In the rows, 128 means zero.
Here are made-up objects, facts about them, and rows of numbers that follow some of those facts. Name the object behind each unnamed row.

How the objects are related:
<1087>	Ξ	<1540>; <1087>	Ξ	<1622>; <1087>	Ξ	<1297>; <264>	Ξ	<795>; <264>	Ξ	<984>; <1020>	Ξ	<639>
<1020>	Ξ	<344>; <1020>	Ξ	<750>; <1020>	Ξ	<1067>; <275>	Ξ	<1733>; <275>	Ξ	<1622>; <1110>	Ξ	<570>
<1110>	Ξ	<291>; <1110>	Ξ	<1406>; <6>	Ξ	<993>; <6>	Ξ	<1540>; <6>	Ξ	<192>; <529>	Ξ	<93>
<110>	Ξ	<439>; <110>	Ξ	<193>; <110>	Ξ	<819>; <110>	Ξ	<206>; <1612>	Ξ	<669>; <1612>	Ξ	<795>
<1612>	Ξ	<1396>; <1501>	Ξ	<311>; <418>	Ξ	<1663>; <1710>	Ξ	<1663>; <1710>	Ξ	<1067>; <1710>	Ξ	<984>
<1710>	Ξ	<1180>; <582>	Ξ	<1084>; <582>	Ξ	<1866>; <582>	Ξ	<451>; <582>	Ξ	<1833>; <582>	Ξ	<311>
<582>	Ξ	<1785>; <145>	Ξ	<750>; <145>	Ξ	<1067>; <786>	Ξ	<585>; <786>	Ξ	<1450>; <912>	Ξ	<1412>
<912>	Ξ	<560>; <912>	Ξ	<60>; <912>	Ξ	<1046>; <912>	Ξ	<1634>; <912>	Ξ	<311>; <964>	Ξ	<914>
<964>	Ξ	<842>; <51>	Ξ	<344>; <51>	Ξ	<451>; <412>	Ξ	<1369>; <412>	Ξ	<715>; <124>	Ξ	<1916>
<124>	Ξ	<879>; <124>	Ξ	<468>; <478>	Ξ	<344>; <478>	Ξ	<1812>; <754>	Ξ	<1663>; <754>	Ξ	<1206>
<870>	Ξ	<560>; <870>	Ξ	<1502>; <870>	Ξ	<60>; <33>	Ξ	<1116>; <1015>	Ξ	<1263>; <789>	Ξ	<686>
<789>	Ξ	<1695>; <789>	Ξ	<1106>; <789>	Ξ	<1765>; <120>	Ξ	<313>; <120>	Ξ	<1859>; <123>	Ξ	<784>
<123>	Ξ	<1655>; <1847>	Ξ	<1603>; <1847>	Ξ	<148>; <1847>	Ξ	<93>; <1715>	Ξ	<772>; <1715>	Ξ	<57>
<1715>	Ξ	<1046>; <1715>	Ξ	<1067>; <1571>	Ξ	<1584>; <1571>	Ξ	<1046>; <834>	Ξ	<1618>; <834>	Ξ	<68>
<834>	Ξ	<948>; <1519>	Ξ	<148>; <1519>	Ξ	<451>; <1519>	Ξ	<1785>; <805>	Ξ	<1013>; <805>	Ξ	<78>
<1305>	Ξ	<344>; <1305>	Ξ	<632>; <77>	Ξ	<61>; <77>	Ξ	<414>; <77>	Ξ	<32>; <297>	Ξ	<1716>
<297>	Ξ	<336>; <297>	Ξ	<886>; <392>	Ξ	<436>; <1433>	Ξ	<772>; <776>	Ξ	<187>; <776>	Ξ	<288>
<900>	Ξ	<1716>; <900>	Ξ	<372>; <900>	Ξ	<1916>; <1862>	Ξ	<187>; <1862>	Ξ	<1435>; <352>	Ξ	<202>
<544>	Ξ	<163>; <769>	Ξ	<439>; <769>	Ξ	<330>; <769>	Ξ	<1046>; <303>	Ξ	<270>; <303>	Ξ	<996>
<303>	Ξ	<355>; <1189>	Ξ	<1412>; <1189>	Ξ	<169>; <1189>	Ξ	<1859>; <595>	Ξ	<68>; <234>	Ξ	<371>
<234>	Ξ	<938>; <234>	Ξ	<1655>; <234>	Ξ	<1027>; <234>	Ξ	<1396>; <1095>	Ξ	<192>; <1095>	Ξ	<1785>
<770>	Ξ	<811>; <770>	Ξ	<933>; <770>	Ξ	<1263>; <770>	Ξ	<1077>; <149>	Ξ	<39>; <149>	Ξ	<886>
<149>	Ξ	<1341>; <500>	Ξ	<1387>; <500>	Ξ	<1369>; <500>	Ξ	<1431>; <500>	Ξ	<117>; <500>	Ξ	<1830>
<500>	Ξ	<1859>; <1251>	Ξ	<1686>; <1251>	Ξ	<750>; <1251>	Ξ	<1115>; <1647>	Ξ	<1759>; <1647>	Ξ	<513>
<1647>	Ξ	<1686>; <1647>	Ξ	<1116>; <980>	Ξ	<1282>; <980>	Ξ	<1027>; <980>	Ξ	<498>; <980>	Ξ	<1885>
<889>	Ξ	<723>; <889>	Ξ	<1859>; <892>	Ξ	<36>; <892>	Ξ	<1716>; <892>	Ξ	<1618>; <91>	Ξ	<1695>
<91>	Ξ	<1070>; <91>	Ξ	<707>; <1858>	Ξ	<1412>; <1858>	Ξ	<270>; <1858>	Ξ	<311>; <1858>	Ξ	<1812>
<992>	Ξ	<68>; <992>	Ξ	<1699>; <992>	Ξ	<1648>; <1207>	Ξ	<730>; <1207>	Ξ	<1699>; <1207>	Ξ	<1081>
<1207>	Ξ	<1263>; <1207>	Ξ	<414>; <1207>	Ξ	<1634>; <1087>	σ	nofuzu; <1116>	σ	roska; <264>	σ	nofuzu
<1020>	σ	resto; <372>	σ	roska; <68>	σ	bivo; <1759>	σ	koval; <1067>	σ	geska; <589>	σ	koval
<57>	σ	koval; <1859>	σ	resto; <169>	σ	tragir; <1027>	σ	roska; <451>	σ	roska; <275>	σ	roska
<1110>	σ	nofuzu; <6>	σ	bivo; <529>	σ	resto; <498>	σ	koval; <32>	σ	geska; <110>	σ	koval
<1785>	σ	resto; <1612>	σ	koval; <1013>	σ	koval; <1501>	σ	geska; <355>	σ	koval; <784>	σ	bivo
<1431>	σ	resto; <669>	σ	resto; <418>	σ	nofuzu; <1406>	σ	nofuzu; <750>	σ	koval; <148>	σ	roska
<468>	σ	tragir; <1263>	σ	nofuzu; <686>	σ	tragir; <311>	σ	roska; <78>	σ	tragir; <914>	σ	geska
<313>	σ	tragir; <1710>	σ	roska; <1695>	σ	resto; <436>	σ	geska; <582>	σ	resto; <145>	σ	koval
<786>	σ	nofuzu; <912>	σ	resto; <1916>	σ	nofuzu; <1584>	σ	roska; <1046>	σ	nofuzu; <964>	σ	bivo
<51>	σ	resto; <412>	σ	koval; <124>	σ	koval; <1833>	σ	tragir; <1866>	σ	nofuzu; <478>	σ	tragir
<60>	σ	geska; <795>	σ	bivo; <1818>	σ	nofuzu; <1450>	σ	resto; <996>	σ	koval; <1070>	σ	tragir
<754>	σ	koval; <870>	σ	bivo; <414>	σ	roska; <938>	σ	resto; <1341>	σ	nofuzu; <33>	σ	geska
<439>	σ	bivo; <1115>	σ	geska; <1812>	σ	resto; <1101>	σ	roska; <1015>	σ	geska; <789>	σ	bivo
<1733>	σ	geska; <120>	σ	tragir; <513>	σ	geska; <123>	σ	koval; <993>	σ	geska; <1396>	σ	geska
<344>	σ	roska; <819>	σ	tragir; <1847>	σ	geska; <1715>	σ	tragir; <1663>	σ	koval; <886>	σ	resto
<504>	σ	tragir; <1077>	σ	geska; <1655>	σ	tragir; <585>	σ	koval; <730>	σ	bivo; <1622>	σ	resto
<1297>	σ	nofuzu; <1387>	σ	koval; <1282>	σ	resto; <1830>	σ	resto; <1686>	σ	geska; <187>	σ	nofuzu
<39>	σ	geska; <1142>	σ	bivo; <1571>	σ	roska; <371>	σ	tragir; <834>	σ	koval; <715>	σ	resto
<1519>	σ	roska; <163>	σ	tragir; <805>	σ	nofuzu; <1305>	σ	bivo; <1206>	σ	geska; <1081>	σ	roska
<288>	σ	roska; <1634>	σ	koval; <1180>	σ	geska; <723>	σ	tragir; <560>	σ	resto; <1603>	σ	geska
<77>	σ	tragir; <297>	σ	nofuzu; <202>	σ	tragir; <639>	σ	nofuzu; <1885>	σ	tragir; <206>	σ	resto
<270>	σ	resto; <392>	σ	resto; <811>	σ	roska; <707>	σ	bivo; <1433>	σ	resto; <776>	σ	nofuzu
<1106>	σ	roska; <1699>	σ	tragir; <933>	σ	nofuzu; <1369>	σ	nofuzu; <900>	σ	resto; <1618>	σ	nofuzu
<1862>	σ	koval; <352>	σ	roska; <544>	σ	bivo; <769>	σ	geska; <1435>	σ	resto; <632>	σ	geska
<303>	σ	roska; <1189>	σ	geska; <595>	σ	resto; <234>	σ	tragir; <117>	σ	roska; <540>	σ	resto
<193>	σ	koval; <1716>	σ	nofuzu; <1765>	σ	roska; <1095>	σ	resto; <330>	σ	tragir; <770>	σ	nofuzu
<149>	σ	roska; <1540>	σ	tragir; <984>	σ	resto; <570>	σ	roska; <500>	σ	nofuzu; <61>	σ	geska
<1251>	σ	bivo; <772>	σ	koval; <948>	σ	roska; <1647>	σ	geska; <980>	σ	nofuzu; <889>	σ	roska
<892>	σ	nofuzu; <1502>	σ	resto; <1412>	σ	koval; <93>	σ	nofuzu; <192>	σ	geska; <291>	σ	tragir
<91>	σ	resto; <1648>	σ	tragir; <336>	σ	resto; <1084>	σ	bivo; <36>	σ	resto; <1858>	σ	bivo
<992>	σ	koval; <842>	σ	geska; <1157>	σ	geska; <1207>	σ	bivo; <879>	σ	koval

Some rows with their names:
[123 154 100 135 123 123 163 121 107 135 124 123 122 122 118 133 129 111
 121 136 128 140 127 167 140 107 147 130 115 144 156 191 119 148 139 150
 118] : <311>
[155 132 104 123 125 125 139 121 104 140 111 120 189 123 116 181 130 110
 122 113 114 143 120 146 113 105 124 128  90 134 163 148 120 121 142 172
 114] : <1858>
[145 111 104 127 123 132 106 121 104 150 147 116 122 126 115 133 124 127
 116 115 119 171 122 111 146 103 128 123 191  96 109 151 127 133 105 137
 144] : <754>
[119 138 110 145 128 127 136 120 107 107 136 124 123 123 118 121 126 116
 122 116 140 126 128 149 112 119 150 127 144 112 145 109 124 126 128 111
 147] : <1406>
[117 110 102 115 129 126 155 165 182 101 131 166 116 126 116 126 129 112
 119 119 115 124 139 128 137 129 133 122  93 137 144 122 120 168 106 110
 138] : <1686>
[118 103 105 114 141 126 149 174 180 129 121 171 117 126 113 127 130 123
 116 114 113 122 148 125 139 107 159 119 132 150 133 124 121 208 106 111
 130] : <1067>
[120 140 110 145 128 128 135 120 107 103 136 124 123 123 117 122 127 117
 123 116 142 126 129 148 111 122 149 126 142 114 145 108 123 124 129 109
 147] : <933>
[119 160 106 134 127 126 110 122 106 151 141 122 124 122 124 124 129 125
 122 153 157 131 127 132 141 112 114 127 125 111 122 128 127 147 109 111
 149] : <1387>
[120 168 105 137 122 175 106 114 136 133 113 118 153 124 129 145 129 175
 116 115 180 125 122 116 115 133 121 125  89  98 124 149 126 132 122 111
 127] : <834>
[125 117 105 113 124 175 139 121 110 160 119 121 132 125 116 126 133 109
 118 191 113 159 125 128 179 118 111 132 107 134 147 105 122 119 107 107
 117] : <889>
[161 149 139 147 127 122 145 117 133 156 130 122 123 123 148 122 125 147
 131 149 117 119 121 112 111 111 122 137 166 175 106 137 141  86 163 174
 118] : <560>
[120 118 108 117 122 129 116 134 127 116 136 123 122 125 115 132 127 117
 120 127 123 137 140 136 174 154 117 123 103 108 134 135 125 121 120 110
 117] : <275>
[128 150 131 133 125 129 108 129 105 134 129 122 145 123 117 133 127 144
 120 130 146 128 130 133 166 124 115 124 104 117 130 138 128 125 122 119
 119] : <110>
[118 114 101 115 128 125 154 162 178  97 136 162 115 127 116 126 129 111
 120 121 116 124 134 128 134 132 133 124  93 127 144 129 119 156 106 110
 141] : <993>
[118 137 103 123 126 126 134 126 128 131 143 130 121 123 119 124 130 113
 120 136 139 128 136 141 145 130 125 126 125 118 134 143 124 156 113 109
 137] : <1101>
[121 114 172 116 128 121 124 118 119 120 116 121 121 147 168 123 129 136
 157 113 115 125 119 117 110 133 135 137 151 152 109 140 128 139 130 132
 114] : <291>
[120 121 164 116 128 122 120 116 132 121 115 121 121 151 179 123 130 147
 144 114 117 124 118 115 109 132 143 139 143 145 110 146 127 143 131 128
 114] : <1648>
[120 145 119 148 128 129 133 120 108  97 137 123 124 123 119 123 125 124
 122 114 152 124 125 149 111 138 147 125 128 115 151 108 125 116 130 110
 143] : <1263>

Rows to name:
No name comes twice in this set of rows, the named rows included.
[116 138 134 131 134 126 110 135 106 177 128 124 139 120 120 123 130 149
 119 133 141 126 153 136 145 109 123 123 139 120 109 119 129 184 120 113
 139]  <750>
[118 144 104 125 126 125 143 134 126 125 144 134 121 123 118 124 129 113
 120 131 139 126 136 148 151 125 129 124 126 139 144 152 124 160 117 111
 130]  <1584>
[120 111 176 115 128 119 122 120 118 113 122 121 120 152 162 124 126 135
 168 114 114 126 120 117 112 146 132 134 148 145 110 138 128 129 131 132
 114]  <1540>
[141 131 113 124 127 126 124 127 106 113 114 121 170 126 116 165 128 112
 122 112 122 126 119 134 124 109 117 124  98 132 162 136 126 124 123 127
 115]  <870>
[134 119 134 116 126 172 136 119 105 127 117 121 153 125 114 124 127 111
 121 156 114 136 123 137 126 114 113 128 127 122 153 104 121  92 116 109
 124]  <500>
[117 157 104 134 129 128 109 114 141 115 111 121 154 128 156 137 143 127
 118 111 180 123 118 113 107 123 142 126  90  98 143 140 125 157 109 109
 127]  <68>
[120 132 115 148 127 126 129 121 107  97 147 126 123 123 117 122 125 114
 125 115 143 127 136 148 113 142 144 126 137 100 139 108 122 107 131 111
 147]  <93>
[116 118 102 131 125 124 125 127 123 146 130 139 122 123 118 125 128 112
 123 136 132 161 161 150 141 144 137 125 109  99 111 147 122 142 139 140
 135]  <451>
[151 102 197 111 126 128 130 117 107 151 114 117 123 170 144 123 130 113
 141 161 108 136 118 113 116 119 111 170 134 166 116 106 124 104 113 111
 111]  <120>
[120 108 172 117 128 142 107 143 106 184 115 121 162 121 114 127 128 169
 115 114 116 125 158 130 172 107 128 118 145 124 109 115 143 182 126 129
 117]  <145>
[135 139 121 120 123 128 147 148 121 113 128 124 136 122 114 150 127 131
 117 114 118 125 136 158 185 117 130 123 108 175 167 167 126 148 133 111
 115]  <1571>

The same objects again, as new rows of numbers:
Named rows:
[132 105 153 160 166 156 113 148 178 107  70 134 122 116] : <1859>
[152  97 152 169 162 163 135 141 164 120  99 136 138 124] : <1502>
[144  98 153 151 141 166 138 159 175 137  96 128 122 148] : <36>
[128 145 123 108 137 127 117  96 127 132 146 180 120 181] : <77>
[ 96 107  92 139  99 144 148 194 116 125 119  69 147  59] : <772>
[128 154 148 123 132 157  89 101 137  87 132 178 152 162] : <169>
[152 167 127  81 147 155  94  92 142 107 140 179 136 184] : <234>
[129 148 128 132 167 179  85  96 138 113 123 162 127 202] : <789>
[121 129 119 138 169 174  99  79 128 107 123 171 136 189] : <870>
[152 142 132 114 117 156 150 188 145 127 113 130 121  89] : <1406>
[105 153 100 149 118 118  81 140 138 142 138 130 153 129] : <117>
[ 91 130 100 152 115 132 160 209 121 142 113  68 135  52] : <996>
[ 87 118  59 145  96 127 157 200 117 141  98  70 109  93] : <992>
[ 98 121 105 136  93 143  85 129 126 143 140 142 162 145] : <414>
[140 128 151 152 178 169 125 147 172 104  64 142 131 122] : <1431>
[120 161  87 147 128 133  78 119 128 123 126 140 149 149] : <889>
[110 119 103 149 103 128 158 211 130 149 144  53 147  61] : <1759>
[153 133 121 122 111 161 134 176 140 108 101 127 109 105] : <1818>

Rows to name:
No name comes twice in this set of rows, the named rows included.
[144 150 128 127 128 147 141 184 158 104  94 133 125  81]  <1369>
[114 149  92 130 120 123  97 141 118 170 157 128 120 158]  <149>
[137 150  98 106 147 139 111 104 104 156 163 145 160 137]  <1710>
[106 125 109 133 161 165 109  79 130 112 119 173 125 200]  <1207>
[120 154 119 107 119 143  86 138 137 151 152 144 174 126]  <1027>
[119 154 105 141 122 129  87 138 113 167 160 124 131 149]  <275>
[135 151 173 129 130 175  90 105 112 102 152 173 146 167]  <1833>
[131 158 120 145 138 146 103 124  92 161 157 129 143 144]  <1519>
[178 142 126 145 130 145 151 178 138 131 126 114 101 111]  <1087>
[137  89 155 156 154 182 116 128 154  98  74 147 138 127]  <560>
[163  99 129 171 186 148 147 115 153 122  86 142 119 143]  <912>

